Below are the code and all the weights of a small trained network. Each question names an input and a class and asks about switching units off, where a switched-off unit gives its printed mean instead of its output.

import numpy as np


def w(rows, s, z=0):
    codes = np.array(rows[::2]) - 128.0
    scale = np.full(codes.shape[1], s)
    scale[-1] = z or s
    return codes * scale


def norm(h):
    return h / np.sqrt((h * h).mean(-1, keepdims=True) + 1e-5)


def f(y):
    return np.maximum(y, 0)


def log_softmax(a):
    a = a - a.max(-1, keepdims=True)
    return a - np.log(np.exp(a).sum(-1, keepdims=True))


def net(x, mask):
    res = np.array(x, float).reshape(1, 2) / 4 @ E
    u = 0
    for l in range(2):
        y = f(norm(res) @ A[l][:, :-1].T + A[l][:, -1])
        res = res + np.where(mask[u : u + 8], y, B[l][:, -1]) @ B[l][:, :-1]
        u += 8
    return log_softmax(norm(res)[-1] @ U[:, :-1].T + U[:, -1])


A, B = {}, {}
E = w([
[181,100,175,81,119,253,192],'x0',
[94,151,228,145,198,159,95],'x1',
],0.011)
A[0] = w([
[121,122,155,130,154,227,144,192],'0.n1',
[161,58,127,76,96,166,223,152],'0.n2',
[94,140,152,90,161,169,146,40],'0.n3',
[70,127,119,145,99,150,157,55],'0.n4',
[77,110,87,187,93,149,147,69],'0.n5',
[193,2,104,100,37,150,172,16],'0.n6',
[147,101,99,86,72,154,238,6],'0.n7',
[128,204,189,94,125,169,95,95],'0.n8',
],0.011,0.0021)
B[0] = w([
[151,129,48,153,152,111,2,243],'0.n1',
[223,42,98,181,187,9,167,255],'0.n2',
[156,203,73,165,99,66,32,181],'0.n3',
[115,226,121,113,143,110,82,130],'0.n4',
[103,163,176,110,193,174,104,152],'0.n5',
[82,137,156,13,134,233,134,245],'0.n6',
[71,109,201,66,49,163,144,227],'0.n7',
[57,88,149,178,144,172,133,200],'0.n8',
],0.009,0.0092)
A[1] = w([
[190,106,99,142,105,128,102,125],'1.n1',
[60,180,94,158,102,121,78,135],'1.n2',
[68,103,246,149,169,112,196,36],'1.n3',
[205,88,113,157,164,184,158,122],'1.n4',
[70,38,131,131,120,148,104,104],'1.n5',
[150,126,100,85,58,138,244,169],'1.n6',
[122,147,100,82,64,168,180,135],'1.n7',
[92,111,140,168,146,67,163,4],'1.n8',
],0.012,0.0033)
B[1] = w([
[194,168,137,135,153,169,170,173],'1.n1',
[92,161,134,76,46,123,158,255],'1.n2',
[176,66,184,170,170,185,212,156],'1.n3',
[87,137,52,216,171,40,166,184],'1.n4',
[95,173,194,178,55,145,127,195],'1.n5',
[131,72,129,32,225,205,149,210],'1.n6',
[132,11,119,89,222,94,109,189],'1.n7',
[224,58,76,83,151,111,183,168],'1.n8',
],0.011,0.0089)
U = w([
[158,206,111,183,135,134,199,3],'0',
[81,123,235,185,122,101,226,158],'1',
[139,31,100,38,206,166,150,188],'2',
[87,170,94,71,60,28,153,198],'3',
[199,96,95,250,210,155,64,173],'4',
[44,199,183,190,95,175,19,155],'5',
[172,199,154,100,140,143,102,2],'6',
],0.015,0.0055)

Each question gives the input, the list of numbers given to net, and the class t.
The units are the neurons (one row each of A and B). Each row of codes is followed by its name. A weight is (code - 128) times the scale printed after its matrix; where a second scale follows, it is the last column's (A, B and U).
mask holds one flag per neuron, layer by layer. A switched-off neuron (its flag False) gives its mean, the last column of its row in B, instead of its output. The means were averaged over made-up inputs and are rounded, as every weight is.
A unit's drop is (log p(t) with every unit on - log p(t) with that unit switched off) / (log p(t) with every unit on - log p(t) with every unit switched off).
The circuit of an input: a set's keep is (log p(t) with only the set's units on - log p(t) with every unit switched off) / (log p(t) with every unit on - log p(t) with every unit switched off). Starting from the 12 units with the biggest drops (on a tie, the unit counted first), units are removed one at a time, each time the one whose removal leaves the highest keep (on an exact tie, the one counted first), for as long as the keep stays at least 0.8.
units of the circuit, in order: the units of the circuit, biggest drop first
k most important neurons: the k neurons with the biggest drops, biggest first
top k neurons in layer l: the k neurons of layer l with the biggest drops, biggest first
input [-1,1], class 1: 3 most important neurons	0.n1, 0.n3, 0.n2
input [-7,8], class 1: units of the circuit, in order	0.n1, 1.n3
input [-4,-7], class 2: units of the circuit, in order	0.n1, 1.n6
input [-8,6], class 1: 3 most important neurons	0.n1, 0.n3, 1.n3
input [-5,8], class 1: 3 most important neurons	0.n1, 1.n3, 0.n2
input [-7,5], class 3: 2 most important neurons	0.n7, 0.n8
input [-4,8], class 1: 4 most important neurons	0.n1, 1.n3, 0.n2, 0.n6
input [3,0], class 4: top 2 neurons in layer 0	0.n2, 0.n1
input [-3,4], class 1: 2 most important neurons	0.n1, 0.n2
input [-3,6], class 1: 4 most important neurons	0.n1, 1.n3, 0.n2, 0.n6
input [-3,1], class 3: 2 most important neurons	0.n2, 0.n7
input [-6,5], class 1: 3 most important neurons	0.n1, 0.n3, 1.n3
input [1,8], class 5: most important neuron	0.n2
input [-1,2], class 1: 2 most important neurons	0.n1, 0.n2
input [-7,4], class 3: top 4 neurons in layer 0	0.n2, 0.n7, 0.n8, 0.n6
input [-3,-4], class 3: top 4 neurons in layer 0	0.n7, 0.n6, 0.n2, 0.n5
input [-2,6], class 5: top 3 neurons in layer 0	0.n2, 0.n7, 0.n3
input [4,6], class 5: top 2 neurons in layer 0	0.n2, 0.n8
input [-8,5], class 3: top 3 neurons in layer 0	0.n2, 0.n7, 0.n8
input [-2,-2], class 3: top 3 neurons in layer 0	0.n2, 0.n6, 0.n7
input [-4,4], class 1: top neuron in layer 0	0.n1
